Each row is followed by its group and then its class within the group.
[.00, -.03, .02, .03, -.09, -.40, -.16, .20, .19, .05, .14, -.08, -.21, -.17, -.24, .11, -.05, .09, .33, .07, -.17, -.07, -.03, -.10, -.16, -.03, .73] => W:X
[.04, .04, .23, -.08, .17, -.73, -.09, .25, .07, .09, .15, .00, -.14, -.48, .15, -.07, .05, .48, .39, .05, -.19, .05, .05, -.08, -.01, .08, .62] => D:J
[.13, .21, .16, .09, -.16, -.36, -.35, -.29, .20, .00, .03, .07, .16, -.09, -.10, .00, .06, -.09, .21, -.04, .25, -.01, -.05, -.03, -.13, -.17, .20] => T:Y
[-.12, .01, .02, -.28, .09, -.10, .02, .02, .33, -.08, .22, .04, .01, .02, -.01, -.01, .01, .33, .47, .04, .10, .08, .09, .05, .32, -.03, .49] => D:G
[-.01, .56, .03, -.25, .12, -.55, -.06, .37, .17, -.04, .01, -.04, .00, -.39, .05, -.04, -.01, .15, .27, -.01, -.13, .09, .01, -.18, -.08, .03, .36] => D:J
[-.18, .07, .09, -.08, -.15, -.53, -.41, .02, .27, .05, -.08, -.10, -.12, -.14, -.27, .13, .05, -.01, .11, -.02, -.08, .20, .01, -.09, .05, .08, .13] => T:C
[.02, .04, .07, .11, -.05, -.38, -.12, .16, .05, .04, -.13, -.22, -.19, -.16, .09, -.12, -.03, .11, .15, .09, -.05, .11, .13, -.13, .02, .17, .38] => W:U
[.02, .07, .08, -.14, -.31, -.24, -.11, -.12, .21, .00, .06, -.03, -.03, -.20, -.01, -.04, .03, .00, .31, .00, .14, .03, .04, -.05, .02, -.10, .31] => D:Q
[.07, .00, .02, -.03, -.04, -.36, -.09, .10, .16, -.12, .05, .02, -.17, -.14, .00, .04, -.04, .40, .14, .04, .05, .05, -.02, -.12, .08, .00, .43] => T:Y
[-.03, -.01, -.29, -.22, -.05, -.24, -.02, .03, .16, .02, .04, .07, -.08, -.11, -.09, -.46, .04, .59, .33, .07, .13, .05, .09, .24, .07, .12, .51] => D:J
[.14, .01, .04, -.13, .10, .13, -.16, -.30, -.01, .03, .16, .09, .36, -.10, .02, .03, -.22, .00, .10, .02, .39, -.05, -.06, -.08, .21, .11, .44] => T:Y
[.09, .02, .02, -.07, -.10, -.40, -.02, .05, -.37, -.10, .06, .08, -.13, -.15, -.09, -.06, .07, .26, .21, .08, -.02, .03, .05, -.04, .05, .02, .74] => D:J
[.11, .10, .13, .19, .03, -.33, -.16, .03, .16, .03, .00, -.03, -.07, -.43, .00, -.16, -.03, .09, .18, .00, -.13, .11, -.21, -.01, -.16, .03, .32] => T:Y
[.24, .10, .08, .01, -.14, -.47, -.01, -.08, .09, .09, .03, -.07, -.12, -.08, -.08, .02, .06, .08, .17, -.04, -.12, .04, .01, -.18, -.06, -.20, .39] => W:N
[.15, .08, .04, .24, -.03, -.37, -.18, -.14, .07, .00, -.09, -.04, -.09, -.10, -.06, -.03, .22, .17, .04, .19, -.15, .08, -.08, -.06, -.09, .10, .20] => W:U
[.05, -.17, .04, -.09, -.07, -.07, -.12, .17, .06, -.01, -.03, .01, -.11, -.15, .03, .15, .00, .10, .05, .16, .05, .11, -.05, -.04, .25, .16, .31] => T:C
[.13, .07, .07, .11, -.11, -.65, -.05, .02, .02, .08, .03, -.10, -.10, -.22, .00, -.05, -.10, -.10, .08, -.04, -.10, -.02, .07, -.21, -.09, .00, .26] => W:U
[-.07, .01, .04, -.18, -.16, -.21, -.10, .26, .18, .06, .12, .02, -.27, -.24, -.14, -.03, .14, .25, .48, .09, .02, .03, .07, -.05, .12, .03, .89] => D:Q
[-.43, .01, .18, -.14, .00, -.23, .04, .34, .21, .08, .03, -.17, -.03, -.25, .06, .14, .01, -.22, .08, -.03, -.01, .02, -.02, -.04, .00, .15, .04] => D:Q
[-.01, .01, .08, .09, -.05, -.48, -.16, .39, .17, .01, .07, -.05, -.13, -.39, .05, .00, .80, .19, .15, -.12, .05, .21, -.02, -.06, -.01, .05, .39] => T:Y
[.02, .09, .10, -.06, .12, -.38, -.14, .12, .22, -.05, .02, -.09, -.08, -.22, .05, .06, .13, .14, .18, .04, .20, .18, -.10, -.15, .13, .03, .38] => T:C
